Rows near named flat spaces through zero
fh_qd: [  5   7  -5 -21   7  -8 -48  18 -28  27  30 -20  15  17  20 -46  25 -37
 -41  37 -15  28 -20 -11 -13 -28 -23 -16  17  -1  23  21 -17 -24 -19  18
  -7  12   7  -2   4   5  33  -3 -17 -16 -21  21   7 -14  -3 -12 -24   2
  -8  21  11  -5   5   1   8  13  13  35 -10  -2  21 -14  11  12  -1  -6
  16  15 -11 -11]
jb_gd: [  3   0   2  14   1   2   9   8   7   2   0  -9  -7  -9  -7   0  -2 -11
  -3  23   0 -15   1   6  -2  -6  -2   6   3  -8 -10  -9  -5 -10 -19  -8
  13 -21  -4  13   4 -25 -11  10   0  14   9 -11 -10   6  -8  16  13 -23
  -9   9 -12   6  -2   1  -1  -1   9   4   8   0 -15   1  -1   0 -14  -7
   0   9   0  -6]
ct_qf: [ -2  -6   4 -10  -6  -9   6   2   3   1  -7  -4  -5  -5  -7  -7   7  -2
   3  -7 -14  13   5  -5 -10 -10   4   6   3   3  -1   9  -4  -1  19   4
 -15   4   1  -8  -5   7  -7  -9  -3   1   7   4   1   2   1  -6  -1   2
   1   1  -9  -7  -6   0   6   4   2   9   4  -3   5  -7 -13  -7  -4  -4
   8  -8   5 -13]
[ -6 -10   5  18  -2   4  25 -12  11 -18 -17  12  -2  -8  -9  17 -14  17
  29 -16  15 -17   9   7   3  13  14   8 -11  -1 -11 -11   7   9  12 -12
   2  -8  -8   5   1  -1 -13   0  14   5  14  -8  -2   8   4   2  17  -5
   6  -7  -6   3   0  -3  -1  -3  -4 -16   3   2 -11  10  -6  -8   3   3
  -7  -2   5   8]  fh_qd
jb_gd: [  7  -8   0 -17   1  -2  -7  -1   1  -6  -2   4   4   3  -2  -2   1  18
  17 -15   6  24  10   1  -6   4   3  -9  -2 -14 -22  -5  14   3   9   9
   8  17  -1  -4   5   9  19  -8  -1  -6   3   3  -2  -9 -21  -6 -22   9
  -7   3  -8  -7  -5  -3  -3  -4 -16   2  12  -7   8  -3   4  11  14  19
   5  -1  -2  15]
[ -4  10  15   1 -24  11   9  -6  13   8   6 -17  -1 -12  28   6   9   0
 -18   2 -11  15  17 -11  18   2 -23  -4   2  -3   4  -3   1  12  14  11
   6  -5 -11  -9  -8 -13  17   6   0   2   1  14  -9  25  18  19 -11  23
  -9  -3   4   8   9  -9  13   8   5 -12 -16  10   1  -5  -8 -14  21 -11
   1  -8  14 -18]  jb_gd
lb_rp: [ -5 -15   2  -9   3   9  11   8  -1  -6  -8   0  -1 -18  16  -7  -8   6
   1  -2  14  17  27 -24   8   3   9 -12   6 -17   9  -2  14  -1 -18 -11
  20   1  -1 -11   6  25   9  10  -5   0   4  -7  -4   0  -4 -18   8 -20
  -5   1  16  -6 -13   0  -9  10  -3   2   0   4  10  13  10  -4 -11  15
  -8 -10  -1 -22]
rf_nb: [ 1 -5 -3  1  2 -3  2  2  4 -1  2  3  2  0  1  2  2 -5  3 -3  1 -4  5 -1
 -1  3  3  2  0  3 -2  1  1  3  3 -3 -2 -1  0  0 -3  1 -1  0 -2  1 -3 -2
 -1 -2 -1  2  2  3 -3  0  2 -3  4 -2  3  1 -1  4  2 -3 -2 -3  1 -4  3  1
 -3 -2  2  1]
[-24  12   1   8   4  -6  -1   6   4  -1  10   6  -2   0  10  14  -1 -28
 -28  -3  -6 -16 -19  -1  16  -6  -2  -1   3  24  34  20   2   5  -2   0
 -20   2   7  -5 -16  13 -18   0  -8 -12 -21   9  13  -3  30  -6  25   3
   1 -12  16  12   3  -6  16   7   6 -15 -14  16  10  -1 -17 -10 -14 -35
  -8  -9  11  -5]  jb_gd
[  4  -6   6  -7   3   0   5  -1  -5  -2  -3   9   1  -5   5  -1  -2  -2
   6   4  -2 -10  -2  -5 -14 -12   6   1 -10  -5   7 -13   3 -11  -9   3
 -17   8  12  -2  -3   5   0  -5 -11  12  -3   4  -6  12   4   5  -3   6
  -4  -6   3 -12  -4  -5  -2  -6   5   3   8  -6   8  -6  -7  -4   6   2
   0   2   1   3]  lb_rp
[ -6   5   0  20  -6   3  12  -1  10   7  -1 -10  -5  -8  17   5   7 -23
 -18  21  -6 -17  -7  -2  11  -6  -6  10   6  15  20   3 -10  -8 -10  -5
   1 -10   4  -3  -2 -18 -14  13  -4   1   2   1  -7   6  15  15  21 -12
  -2  -4   0  10   7   2  12   7  17  -6  -8   8  -7   5 -12 -14  -9 -25
  -6   2  10 -18]  jb_gd
[  6   0  -8  11   3  15  -8 -20  -6 -13  -5   0   4  -3   5   8   2  -1
  -8  18  13 -11 -15  11   8  15  -7  -6  -8 -14  -9  -9   1   6 -24  -4
  18  -9   6   1   2  -5  17  25  -2   8 -12 -12  -7   3  -9   9  -2  -8
  -4  16   6   3   0  -8 -13  17   6  -2 -13   9   0  17  22   7   3   3
 -10  12  -2  25]  ct_qf
[  9   1   1 -13  -9   5   3  -4  -6   2  -7   3   2   9   6  -6  -1  15
  11  -4  -3  15  10  -2  -2   8   7  -8   0 -10  -6  -6  -5   8  22   9
  -4   6  -7  -4   6   7  20 -15   8  -1   4   8  -1   7   8  -5 -15  20
   5  -3   3 -11  -1   1 -11  -1  -1  -2  -5  -9   2  -3   6   7  23  16
   4  -3 -11   8]  jb_gd
[ 18   0   2  -1 -19   6  15  -8  -4   1  -6 -11  -3  -2   4 -16   0  14
  14  14  -2  16  18   2  -4   4 -11   2   3 -25 -19 -14  -9   2   3   0
  20 -15 -14   2  11 -23  29  -1  10   8  27  -5 -11  19  -7  16 -16  11
  -6   6  -7  -7  -2  -7  -7  -2   9   0  -2 -10 -19  -1   9   1  16  21
  10   3 -11 -13]  jb_gd
[  0  10   2  -3   2  -7  -7 -17   8  -3   1  -1   0   9 -17   7  -6  -7
  -4   1 -12 -14 -14   9 -17 -12  -2   6   0  16   1   6 -11   3   6   6
 -19   3   3   3  -8 -12  -8  -8  -3  -2  -4 -15   9  -4   3  10  -5  15
   0   7 -12  -1  13  -4  11 -17  -1   4   8   4   1  -3   2  14  13  -8
   2   1   1  18]  lb_rp
gz_qz: [ -2   4 -11  -5   8   8   1   7  12  -5 -14   6   5  -8  -2  -5  -5  -4
  -7  13 -22  10 -12 -12  11  -8  14  -1 -17  -3  -5  -4   5  -2  -7  -2
  -8  15   8   8  13   5   5 -21  -6  -8  -2   8  -2 -13  -1  -9 -12 -18
  -4  -2  -3  -4   4   3   0  -1 -31 -15   0  10   0 -19   5  -9   1 -16
   8  -6  -7   9]
[ -2   0   1  -5  -4  -1  -7   6  -4   6   2  -6   0   1   7  -7   3 -12
  -7   5  -2   1  -7  -4   1  -3  -4  -2  -2   0   3   3  -6  -2  -3   5
  -3   2  -1   2   1   1   5   2  -3   0   1   6   3  -5   6   2  -4   1
  -6   5   3  -3   2   3   1   2   5  10  -1  -4   5  -3   1   6   0  -4
  -2   6  -2  -3]  fh_qd
ct_qf: [-6  4 -3  1  0 -2  1 -1  0 -3  0  0 -1  4  2 -1 -3  0  4 -2  1  0  0  1
  2  3 -2 -3  0  0 -5 -2 -2 -2 -4  1  3  0 -2 -1  1 -2 -1  2  1 -3  0 -2
  2 -2  2 -3  1 -3  1  0  3  3  5  2  5 -4 -2  0  1  1 -2  2  0  2  0 -2
 -2 -2 -1  4]
[  1   0  -4  -6   1  -2  -9   2  -7   3   7  -1   1   5   3  -7   4 -10
 -10   1  -5   7  -2  -5  -4  -6  -2  -4   3   4   4   6  -8  -8  -5   6
  -3   0   1  -1   0   1   3  -3   0   0  -6   4  -2  -6   0  -2  -5   0
   3   4  -4  -2  -2  -1  -1   4   3   6  -3  -3   2   1   0  -1   2  -6
   5   3   2   0]  fh_qd
[-14 -21  -3   8  -3   4 -34  15   6   5  13  12  29   4   4   3  21   3
  10  -7 -12 -11 -33  19  19   4  -7 -12   8 -16   2  -3   5 -17  11   4
 -11  28  10 -15  -1  -2  12 -11  15   0 -19  42  -5  28  15   5 -11  10
  19  11 -17  -4  10   0   4  33 -12  -6  -2 -15 -16  -9 -26  -5  -6 -14
  16  -2  -3  10]  lb_rp
[  3 -30  -2 -13 -10   1   1 -21   1  -5 -28  -2  -5  -5  -9  -1  17  10
   0  23 -10  17   6  10 -16   0 -16   3 -14 -18  -6   2 -12  14   2  -1
  -8 -16   6 -12  -1  11   7  21 -13  19  11 -21  -5  -1   1  -4  -7  16
   8  17 -18 -11 -16  -5 -14  32  13  16  -7   7  22  -2  10   4  -7   1
  -8  10  15   8]  ct_qf
[ -3  33   6   2   6  -2  -3  23  -4   2  28   2   5   2   7   6 -27 -15
   3 -30  13 -23  -9  -8  20   2  18  -7  16  20   6  -4  10 -16  -1  -2
   8  15  -8  16  10 -14  -5 -19  13 -21 -14  27  -3   1  -1   9   9 -16
  -6 -19  17  11  13   6  15 -36 -12 -19  14  -7 -29   4 -11  -9  12   0
  -1  -8 -14  -5]  ct_qf
